Here is a tiny trained network, its code and every weight. The questions are about switching its units off for an input and a class, where a switched-off unit gives its printed mean instead of its output.

import numpy as np


def w(rows, s, z=0):
    codes = np.array(rows[::2]) - 128.0
    scale = np.full(codes.shape[1], s)
    scale[-1] = z or s
    return codes * scale


def norm(h):
    return h / np.sqrt((h * h).mean(-1, keepdims=True) + 1e-5)


def f(y):
    return np.maximum(y, 0)


def log_softmax(a):
    a = a - a.max(-1, keepdims=True)
    return a - np.log(np.exp(a).sum(-1, keepdims=True))


def net(x, mask):
    res = np.array(x, float).reshape(1, 4) / 4 @ E
    u = 0
    for l in range(4):
        y = f(norm(res) @ A[l][:, :-1].T + A[l][:, -1])
        res = res + np.where(mask[u : u + 12], y, B[l][:, -1]) @ B[l][:, :-1]
        u += 12
    return log_softmax(norm(res)[-1] @ U[:, :-1].T + U[:, -1])


A, B = {}, {}
E = w([
[128,23,114,106,127,131,131,137,120,127,141,131],'x0',
[132,125,143,119,129,121,99,132,149,114,127,13],'x1',
[124,120,122,129,3,139,133,130,123,128,144,117],'x2',
[128,128,130,128,128,127,128,127,129,128,127,128],'x3',
],0.0067)
A[0] = w([
[129,130,137,127,15,126,125,127,140,122,127,175,91],'0.n0',
[122,133,117,128,156,137,133,125,124,132,135,198,202],'0.n1',
[123,128,114,127,143,123,135,123,122,126,134,136,151],'0.n2',
[129,129,127,130,23,127,130,124,126,129,133,94,2],'0.n3',
[135,75,124,114,132,124,138,148,117,122,130,127,22],'0.n4',
[122,125,125,128,136,132,124,131,126,129,123,35,174],'0.n5',
[124,128,128,119,151,136,123,140,132,115,126,85,75],'0.n6',
[125,10,130,127,133,127,127,118,128,124,123,134,181],'0.n7',
[121,117,137,137,132,138,113,123,119,139,129,108,104],'0.n8',
[95,148,122,135,142,121,114,110,131,132,107,133,122],'0.n9',
[108,70,131,134,130,109,128,142,124,142,120,130,159],'0.n10',
[117,139,123,131,95,126,127,132,119,124,134,121,105],'0.n11',
],0.011,0.0024)
B[0] = w([
[96,135,49,160,218,117,176,141,47,172,170,102,250],'0.n0',
[149,158,202,120,61,137,106,145,187,99,80,128,224],'0.n1',
[141,136,136,131,101,105,108,100,151,136,143,138,152],'0.n2',
[146,137,177,108,2,116,110,164,174,69,92,148,243],'0.n3',
[65,201,114,203,118,72,113,97,152,136,53,143,175],'0.n4',
[148,74,141,143,166,57,91,116,164,127,167,21,240],'0.n5',
[97,153,83,140,146,136,159,50,122,173,139,213,176],'0.n6',
[205,108,142,35,141,205,127,144,132,124,218,142,255],'0.n7',
[151,110,80,70,135,70,213,123,133,111,25,137,148],'0.n8',
[196,48,138,174,99,96,148,203,96,134,148,152,158],'0.n9',
[169,107,115,94,141,173,124,127,136,107,146,136,190],'0.n10',
[85,140,168,83,183,222,80,52,212,158,57,171,166],'0.n11',
],0.0093,0.0087)
A[1] = w([
[70,133,123,184,91,104,141,170,92,153,118,100,46],'1.n0',
[92,136,114,156,119,62,147,85,168,129,76,103,84],'1.n1',
[79,168,100,178,155,108,171,74,91,165,97,109,93],'1.n2',
[79,16,73,128,158,149,172,111,63,152,146,192,36],'1.n3',
[91,124,117,118,97,173,71,139,116,121,117,73,54],'1.n4',
[114,90,120,113,150,139,86,152,112,145,157,59,65],'1.n5',
[145,138,86,158,255,107,117,73,91,162,190,88,61],'1.n6',
[60,142,103,171,159,102,108,129,74,125,69,156,92],'1.n7',
[74,137,115,126,124,129,95,111,147,125,62,94,5],'1.n8',
[100,161,57,140,157,180,166,145,69,170,156,176,71],'1.n9',
[114,103,135,176,155,95,133,72,106,132,103,128,38],'1.n10',
[57,113,124,197,109,31,109,116,130,131,69,98,70],'1.n11',
],0.0091,0.0017)
B[1] = w([
[102,182,169,114,171,120,90,42,241,146,152,135,181],'1.n0',
[146,190,173,124,118,206,129,199,95,105,159,182,202],'1.n1',
[5,66,127,149,97,109,32,170,219,136,128,229,185],'1.n2',
[162,210,158,174,114,95,117,157,92,162,146,10,171],'1.n3',
[195,104,163,135,151,80,92,142,154,90,150,99,172],'1.n4',
[74,94,58,135,83,118,218,70,110,102,83,191,211],'1.n5',
[175,148,103,120,222,90,155,152,155,254,167,128,254],'1.n6',
[78,56,111,129,166,101,140,94,237,76,80,184,164],'1.n7',
[137,177,150,129,133,128,104,124,105,131,178,137,158],'1.n8',
[183,163,2,88,145,208,141,122,11,139,120,158,225],'1.n9',
[115,85,144,139,115,164,99,205,96,115,95,146,158],'1.n10',
[154,226,160,188,137,202,51,234,120,157,146,148,214],'1.n11',
],0.0094,0.0059)
A[2] = w([
[93,102,139,141,170,121,109,117,87,97,141,122,60],'2.n0',
[30,145,61,123,145,125,116,78,142,144,100,180,33],'2.n1',
[135,171,148,193,90,98,101,147,86,110,75,112,57],'2.n2',
[123,186,93,154,146,114,111,107,133,180,94,111,93],'2.n3',
[97,1,131,106,34,102,138,84,136,62,103,54,88],'2.n4',
[63,156,183,179,114,79,85,126,138,99,70,134,55],'2.n5',
[96,171,186,195,123,87,174,132,146,183,64,128,77],'2.n6',
[101,82,75,115,203,106,188,57,127,147,121,121,2],'2.n7',
[122,110,123,154,160,88,102,106,137,129,95,171,92],'2.n8',
[41,99,162,183,191,107,117,171,74,166,162,133,67],'2.n9',
[139,119,153,87,143,168,120,69,113,111,132,89,47],'2.n10',
[74,104,98,133,142,148,106,125,135,119,108,176,47],'2.n11',
],0.01,0.00095)
B[2] = w([
[153,117,117,135,162,116,126,143,132,141,120,123,128],'2.n0',
[98,102,90,168,151,139,146,152,224,88,86,162,254],'2.n1',
[83,111,106,146,116,130,141,52,144,162,134,119,234],'2.n2',
[156,74,153,160,129,121,110,181,159,92,100,135,247],'2.n3',
[144,71,99,87,70,63,144,208,153,67,175,159,252],'2.n4',
[113,149,112,164,116,126,167,51,70,165,157,86,241],'2.n5',
[117,95,117,152,67,77,138,170,117,187,130,134,255],'2.n6',
[102,168,133,134,106,164,107,7,136,112,104,84,218],'2.n7',
[126,157,100,129,69,135,123,115,113,121,114,116,195],'2.n8',
[147,129,132,146,160,118,95,190,129,153,126,178,219],'2.n9',
[102,136,140,197,115,62,133,164,122,139,64,116,213],'2.n10',
[110,141,91,149,128,146,151,105,158,123,100,127,201],'2.n11',
],0.013,0.0039)
A[3] = w([
[119,140,228,83,144,173,106,145,123,64,56,175,50],'3.n0',
[123,154,94,110,144,155,149,138,3,127,134,90,52],'3.n1',
[111,95,139,145,98,111,144,103,123,135,117,90,101],'3.n2',
[111,101,125,96,201,117,146,26,137,143,113,68,47],'3.n3',
[59,99,113,120,169,156,128,131,165,92,87,157,32],'3.n4',
[92,163,184,147,122,169,82,105,115,108,172,63,5],'3.n5',
[130,108,90,138,164,105,132,111,112,137,133,143,113],'3.n6',
[125,90,116,97,138,141,112,117,104,124,152,152,75],'3.n7',
[102,117,126,128,104,102,151,96,72,162,114,127,104],'3.n8',
[143,110,140,118,162,135,129,82,135,129,117,123,86],'3.n9',
[132,137,137,96,107,132,121,69,109,113,135,73,84],'3.n10',
[112,83,155,138,128,121,109,131,136,96,105,141,115],'3.n11',
],0.015,0.0018)
B[3] = w([
[158,50,155,86,126,204,19,78,109,165,60,92,254],'3.n0',
[187,220,76,83,214,139,155,140,27,48,109,73,221],'3.n1',
[110,150,144,114,124,160,178,138,33,159,110,212,216],'3.n2',
[126,65,146,83,225,115,245,68,186,145,206,47,239],'3.n3',
[48,134,87,136,175,166,166,94,172,52,49,194,238],'3.n4',
[56,227,208,101,114,77,67,56,140,44,189,117,235],'3.n5',
[90,146,188,133,82,172,152,120,118,91,142,67,195],'3.n6',
[29,179,148,219,111,48,105,102,97,125,48,93,182],'3.n7',
[87,59,159,141,79,129,196,93,39,138,104,161,214],'3.n8',
[103,116,136,132,91,132,146,88,127,152,138,118,183],'3.n9',
[141,124,113,196,175,120,88,188,164,174,107,141,202],'3.n10',
[123,135,96,79,112,116,122,140,73,80,125,114,187],'3.n11',
],0.011,0.005)
U = w([
[91,106,169,165,45,119,205,86,37,185,104,176,38],'0',
[163,136,149,180,180,103,97,245,156,205,148,159,142],'1',
[172,71,189,74,109,203,32,92,128,141,65,119,140],'2',
[128,85,147,102,196,117,208,54,184,157,180,53,63],'3',
[59,141,71,153,152,176,144,112,202,71,59,190,191],'4',
[79,229,213,145,89,102,65,87,152,87,183,108,1],'5',
[177,203,80,98,171,155,159,152,28,83,121,89,212],'6',
[149,69,114,78,52,53,144,191,155,52,166,120,203],'7',
],0.011,0.00052)

Each question gives the input, the list of numbers given to net, and the class t.
The units are the neurons (one row each of A and B). Each row of codes is followed by its name. A weight is (code - 128) times the scale printed after its matrix; where a second scale follows, it is the last column's (A, B and U).
mask holds one flag per neuron, layer by layer. A switched-off neuron (its flag False) gives its mean, the last column of its row in B, instead of its output. The means were averaged over made-up inputs and are rounded, as every weight is.
A unit's drop is (log p(t) with every unit on - log p(t) with that unit switched off) / (log p(t) with every unit on - log p(t) with every unit switched off).
The circuit of an input: a set's keep is (log p(t) with only the set's units on - log p(t) with every unit switched off) / (log p(t) with every unit on - log p(t) with every unit switched off). Starting from the 12 units with the biggest drops (on a tie, the unit counted first), units are removed one at a time, each time the one whose removal leaves the highest keep (on an exact tie, the one counted first), for as long as the keep stays at least 0.8.
units of the circuit, in order: the units of the circuit, biggest drop first
most important unit: the unit with the biggest drop
k most important neurons: the k neurons with the biggest drops, biggest first
k most important neurons of layer l: the k neurons of layer l with the biggest drops, biggest first
drop when u is switched off: that unit's drop, to one decimal
input [0,3,3,-5], class 5: 2 most important neurons => (0.n3; 0.n7)
input [4,0,2,8], class 6: 2 most important neurons => (0.n0; 0.n1)
input [2,-2,7,-6], class 6: units of the circuit, in order => (0.n0)
input [-8,-5,0,-7], class 0: 3 most important neurons of layer 0 => (0.n1; 0.n7; 0.n6)
input [7,-1,-2,-7], class 2: 2 most important neurons => (0.n0; 0.n7)
input [3,8,1,-7], class 7: 3 most important neurons => (0.n0; 2.n4; 0.n3)
input [1,8,1,-4], class 7: 3 most important neurons => (0.n0; 0.n3; 0.n4)
input [-1,2,1,1], class 5: 2 most important neurons => (0.n7; 0.n3)
input [6,-4,1,1], class 6: 2 most important neurons of layer 0 => (0.n3; 0.n5)
input [-2,3,5,6], class 5: 2 most important neurons of layer 0 => (0.n7; 0.n3)
input [-5,-4,0,8], class 0: 3 most important neurons of layer 0 => (0.n1; 0.n7; 0.n5)
input [0,-2,-8,3], class 0: 2 most important neurons of layer 0 => (0.n7; 0.n0)
input [8,-8,0,-4], class 2: 4 most important neurons => (0.n1; 0.n6; 2.n5; 1.n6)
input [-7,2,-8,-8], class 1: most important unit => 0.n3
input [-6,2,-7,2], class 1: 2 most important neurons => (0.n3; 0.n7)
input [-1,-8,0,6], class 0: 2 most important neurons => (0.n1; 0.n7)
input [-7,0,0,3], class 0: 4 most important neurons of layer 0 => (0.n0; 0.n7; 0.n5; 0.n4)
input [-3,2,1,-1], class 5: 2 most important neurons of layer 0 => (0.n7; 0.n0)
input [7,5,1,-6], class 7: 2 most important neurons => (0.n0; 2.n4)
input [-2,0,-1,-4], class 0: 3 most important neurons of layer 0 => (0.n0; 0.n7; 0.n4)
input [2,1,-7,-6], class 3: most important unit => 0.n3
input [-8,6,-1,-1], class 1: 2 most important neurons => (0.n7; 0.n3)
input [-4,-8,-7,-8], class 0: 2 most important neurons => (0.n7; 0.n1)
input [2,-4,2,1], class 6: drop when 0.n0 is switched off => 1.1
input [4,-6,2,0], class 6: drop when 0.n0 is switched off => 1.0
input [-4,-2,-3,-4], class 0: drop when 3.n8 is switched off => 0.0
input [-8,7,-6,2], class 1: drop when 0.n7 is switched off => 2.0
input [1,-7,-7,4], class 2: most important unit => 0.n4
